Each row has a name. Each question is about the rows just above it.

boga: [103 111  80 103 151 165 149  92 171 124]
ges: [137 161 183 164 102 162 170  91 109 134]
moru: [118 117 144  98 168 104  75 160 126 142]
Mumi: [145 140 180 169 108 131 149 118 123  80]
tefi: [128  84 138 101 183 148 105 111  78  97]
varu: [137 161 183 164 102 102 124 151 133 113]
pase: [128 137 185 130 144  96  86 162  91 117]
peg: [113 120  67  95 131 129 126 132 157 178]
leg: [108 169 145 180 140 142 173 109 108 153]
Zikif: [145 140 180 169 108 171 155  82 128  96]
doz: [139 162 150 175  77 126 163 124 124 115]
The row with [145 140 180 169 108 171 155  82 128  96] is | Zikif
The next entry after [105 111]: | [78]
What is the next entry after [155  82]? | [128]
Give the next entry after [ 84 138 101 183 148 105]. | [111]
Give the next entry after [108 169 145]. | [180]

Tid: [ 68 146 129 146 116 138]
dagi: [ 97 113 138 102 127 116]
bez: [190 151 103 145 102 135]
sobu: [190 151 103  97 120 161]
Whose row is [190 151 103  97 120 161]? | sobu
What is the next entry after [146 116]? | [138]

Topod: [116 108 138 108 103 130 135 101 132 120 153 134 184]
monuv: [133 127 115 128 157 125 118 142 116 145 132  83 171]
gadu: [148 133 123  88 155 128 132 137 135 113 139 127 115]
Gafu: [104  92  88 123 132 130 120 131 114 104 146 122 107]
Kir: [143 128 109 139 139 129 115 142 120 115 119 131 110]
bega: [122 124 137 132 130 134 135 128 155 113 119 111 120]
Sute: [116 108 138 108 103 130 135 101 132 120 153 109 145]
zupe: [133 129 115 128 157 125 118 142 116 145 132  83 171]
Give the next entry after [123  88 155 128 132 137 135 113]. | [139]
What is the next entry after [ 88 123]? | [132]
Which row holds [116 108 138 108 103 130 135 101 132 120 153 109 145]? | Sute
[116 108 138 108 103 130 135 101 132 120 153 134 184] is in which row? | Topod
[133 127 115 128 157 125 118 142 116 145 132  83 171] is in which row? | monuv
Give the next entry after [129 115 142 120 115]. | [119]

Los: [104 120 134 135 188 141 154  97 162  87 131 139  89]
pati: [191 106 120 118 113 136  85 151 177  84 131 127 170]
tuma: [153 108 141 188  97  87 131 139 135 141 162 154 166]
robap: [ 94 114 150 129 165 111 132 136  69  53 127 124 139]
The next entry after [135 188 141 154  97 162  87 131 139]: | [89]
Whose row is [153 108 141 188  97  87 131 139 135 141 162 154 166]? | tuma
Give the next entry after [106 120]. | [118]

neze: [110 105 132 161 115 128 124 140 110 109 118 133 109 125 134 114]
dolob: [132 133 115 127 127 129 131 129 124 126 123 133 130 133 134 120]
zap: [125 136 127 110 133 127 130 131 127 131 146 152 117 158 132 132]
petu: [126 164 129  59 136 141  85 156 110 105 132 161 113  93 135 123]
The next entry after [126 164 129  59 136 141  85 156 110 105 132 161]: | [113]
What is the next entry after [127 110 133 127 130]? | [131]
The next entry after [115 128 124 140 110 109 118 133 109 125]: | [134]
What is the next entry after [110 105 132 161 113]? | [93]

Resa: [190 158 158 157]
lifuz: [158  78 189 116]
baruz: [ 78 158 158 125]
Whose row is [190 158 158 157]? | Resa
The next entry after [ 78 158]: | [158]
The next entry after [ 78 189]: | [116]

nobo: [ 50 155  85 150 194]
guvot: [115  67 152 105  70]
mezed: [ 50 155  60  74  50]
vobo: [115  67 152 146  70]
rofem: [ 81 148 173  69 171]
ber: [105 182  76  59 111]
nuzo: [137  56 185  92  69]
Buta: [ 63  85 155 190 143]
nuga: [188  75 112  89 111]
Boti: [193 159  54 189 109]
ruvi: [155 134 199 124  90]
The next entry after [193 159]: | [54]
What is the next entry after [155  85]? | [150]
Whose row is [ 50 155  85 150 194]? | nobo
Give the next entry after [ 56 185]. | [92]

Kopi: [117 133 104 137 119 125 118 103 123 147]
lov: [115 137 140  97  94 129 146 140 131 121]
vabi: [101 161 131  55  91 135 127 204 115 119]
Fezo: [130 139 149 108 138 115 146 164 134 114]
lom: [146 115 139 108 138 130 164 149 127 124]
linu: [146 114 112 133  62 150 126 179 143 107]
Zov: [162 114 130 158 145 138 139 135 150 146]
samu: [124 162 139 144 111  94 134 109 128 114]
fefu: [109 140 137  97  94 140 146 129 123 137]
fupur: [105 158 145 110 115 100 151 142 122  96]
What is the next entry after [130 139 149 108 138 115 146 164]? | [134]
Give the next entry after [114 130 158]. | [145]
What is the next entry after [162 114 130 158 145 138 139]? | [135]
What is the next entry after [112 133  62 150 126 179 143]? | [107]
Give the next entry after [133 104 137 119 125 118 103 123]. | [147]
What is the next entry after [140 137  97  94 140 146 129]? | [123]
What is the next entry after [101 161]? | [131]

Legaz: [138 131 110 113 139 140 132 129 113 121 146 129 126 125 156 135 131 123
 123 116 135 147 110 130 128 114 135 127 125 137 125 136 134 125 156 123
 127 116 129 135 149 125 125 140 126 128 137 149 123 115 131 118 120 118
 132 128 132 114 123 127 121 148 125 131]
rino: [122 128 123 137 134 133 132 133 117 110 127 133 134 120 141 122 139 118
 129 118 124 135 117 133 129 130 136 133  94 140 132 125 124 121 120 119
 137 121 124 128 129 129 132 109 141 140 149 144 123 133 124 114 112 135
 115 134 134 116 138 131 109 113 139 145]
vamov: [ 86 110 161  95 143 135 141 101 126 162 108 184 140 131  94 138 157 168
 121 139 121 127 143 169 104 150 121 133  94 162 154 114 115 124  72 141
  62 183 115 145 156 113 130 116 113 141 158 119 141 136  93 201 119 148
 139 119  82 138 114  98 160 118 168  97]
Zuko: [118 135 108 119 107 130 100 133 137 117 145 116 134 137 135 133 125 117
 133 106 142 133 154 127 128 124 132 143 126 122  99 135 141 146 143 122
 132 122 149 130 123 135 142 144 141 128 123 105 141 127 113 112 127 135
 144 136 143 128 124 128 125 124 105 140]
koz: [136 109 120 130 113 127 115 118 160 116 113 129 109 129 135 126 129  99
 119 122 119 115 141 121 121 117 138 127 153 127 117 132  97 153 109 132
 154 113 139 146 105 140 139 138 155 128 116 117 121 117 142  93 133 145
 122 106 115 132 171 149 130 117 125 126]
nuzen: [123 130 129 136 138 133 135 132 113 120 129 129 129 124 135 128 130 125
 131 122 120 137 105 129 137 135 140 121 130 130 137 132 128 115 123 127
 131 121 119 126 132 124 123 118 126 131 142 156 117 130 133 120 112 130
 120 128 132 119 130 131 115 125 139 144]
What is the next entry after [130 117]? | [125]
Which row holds [ 86 110 161  95 143 135 141 101 126 162 108 184 140 131  94 138 157 168
 121 139 121 127 143 169 104 150 121 133  94 162 154 114 115 124  72 141
  62 183 115 145 156 113 130 116 113 141 158 119 141 136  93 201 119 148
 139 119  82 138 114  98 160 118 168  97]? | vamov
The next entry after [138 131 109 113]: | [139]
Give the next entry after [107 130 100 133 137 117 145 116 134 137 135]. | [133]
Give the next entry after [148 139]. | [119]

kuve: [124 134 121 123 143  85 129 120 119 125 158  93 132  93 120 103]
verur: [139 122 122 131 135 111 122 116 118 132 137 118 129 114 129 131]
dalob: [116 134  94 151 137 116 121 161 128 122 120 147 149 137 152 138]
lar: [118 141 101 154 128 132 124 132 136 123 114 152 140 127 136 141]
keri: [ 97 132 169  58 124  91 127 173 152 164 189  82  85  99 113  67]
nebad: [105 144 105 167 117 160 127 166 155 129 106 173 132 162 143 140]
nibon: [161 115 125 134 129 146 134  69  98 111 102 131 139 130 117 147]
ner: [136 120 117 126 144  98 116 137 116 136 145 109 132 109 135 126]
pom: [183  78 118 131 133 139 145 146 154  94  88 118 118 125 126  98]
dubef: [119 121 183  78 118 132 133 139 145 146 154  94  88 118 108  88]
nol: [132  82 164  58 152 127  91 124 169  97 189 173 133 136 137 143]
What is the next entry after [ 97 132 169  58 124  91 127 173 152 164 189  82]? | [85]
Give the next entry after [ 85 129 120 119]. | [125]
What is the next entry after [155 129 106 173 132 162 143]? | [140]
The next entry after [183  78 118 132 133 139 145 146 154  94  88 118]: | [108]
Whose row is [183  78 118 131 133 139 145 146 154  94  88 118 118 125 126  98]? | pom

vav: [137 140 137 101 132 135 154 118 124 137 111 147 127 139 133 164 130 121
  83 126 129 157 118 143 125 109 137 118]
gib: [127 156  47 120 134 127 114 101 127 122 134 108 140 122 131 136 123 113
 121 128 134 130 135 123 123 128 137 130]
zige: [127 121 130 118 131 143 127 126 101 135 145 107 139 130 133 127 164  79
 121 127 141 120 111 120 102 112 127 112]
Pas: [154 133 149 129 128 127 139 141 105 127 156  47 120 136 127 114 101 127
 101 158 135  79  79 156 125 118 147 135]
The next entry after [111 120]: | [102]
Give the next entry after [127 156  47 120 136 127 114 101 127]. | [101]
What is the next entry after [121 127 141 120]? | [111]
Give the next entry after [139 130 133 127 164]. | [79]
The next entry after [ 47 120 136 127 114 101 127 101 158 135  79]: | [79]
The next entry after [113 121 128 134]: | [130]
Give the next entry after [149 129 128 127 139 141 105 127 156  47 120 136]. | [127]

fezig: [116 151  46  60  96 158]
regus: [116 133 151  60  96 158]
nusiz: [151 116 133 133 182 107]
Give the next entry after [151 116]. | [133]
The next entry after [151 116 133]: | [133]
What is the next entry after [133 133]? | [182]
Where do [116 151  46  60  96 158] appear? | fezig
Whose row is [116 133 151  60  96 158]? | regus

Lop: [ 95 151 119 137 162 135 130]
gop: [ 66 151 119 162 135 137 130]
miv: [122 163 126 133 161 122 130]
Desal: [149 138 132 161 133 122 123]
Pifi: [118 143 122 139 181 137 111]
Give the next entry after [133 161 122]. | [130]
What is the next entry after [137 162 135]? | [130]
The next entry after [119 137]: | [162]
Where do [ 66 151 119 162 135 137 130] appear? | gop

tet: [120 152 166 153]
rar: [149 151 132 127]
tigud: [93 60 66 74]
zova: [112 105 121 122]
Fidoz: [131 112 106 107]
movep: [151 149 185 168]
The next entry after [151 149]: | [185]
Give the next entry after [93 60]. | [66]
Give the next entry after [112 106]. | [107]
The next entry after [60 66]: | [74]

dele: [133  95 169 118 117 163 106 115 131 130  92 146 131  97 190 140 112 148
 133 143  85  60 105 111 138 108 178 149 164  98]
tad: [133  95 169 118 117 163 106 115 131 130  92 156 125  97 190 129 151 142
 125 123 143 177  45  90 132 151 106 119 149 158]
fom: [125 119 112 155 117 163 148 187 127  86 162 125 156  72 102 176  70  86
  92 149  93 135 109 162 124 106 125 134  97 174]
defis: [133  95 169 118 117 163 106 115 131 130  92 146 131  97 190 140 112 148
 133 149  85  60 109 111 138 108 178 149 164  98]
The next entry after [125 156]: | [72]
Give the next entry after [102 176  70  86  92 149  93 135 109]. | [162]
Whose row is [133  95 169 118 117 163 106 115 131 130  92 156 125  97 190 129 151 142
 125 123 143 177  45  90 132 151 106 119 149 158]? | tad
Whose row is [133  95 169 118 117 163 106 115 131 130  92 146 131  97 190 140 112 148
 133 149  85  60 109 111 138 108 178 149 164  98]? | defis
Give the next entry after [163 148 187 127  86 162]. | [125]

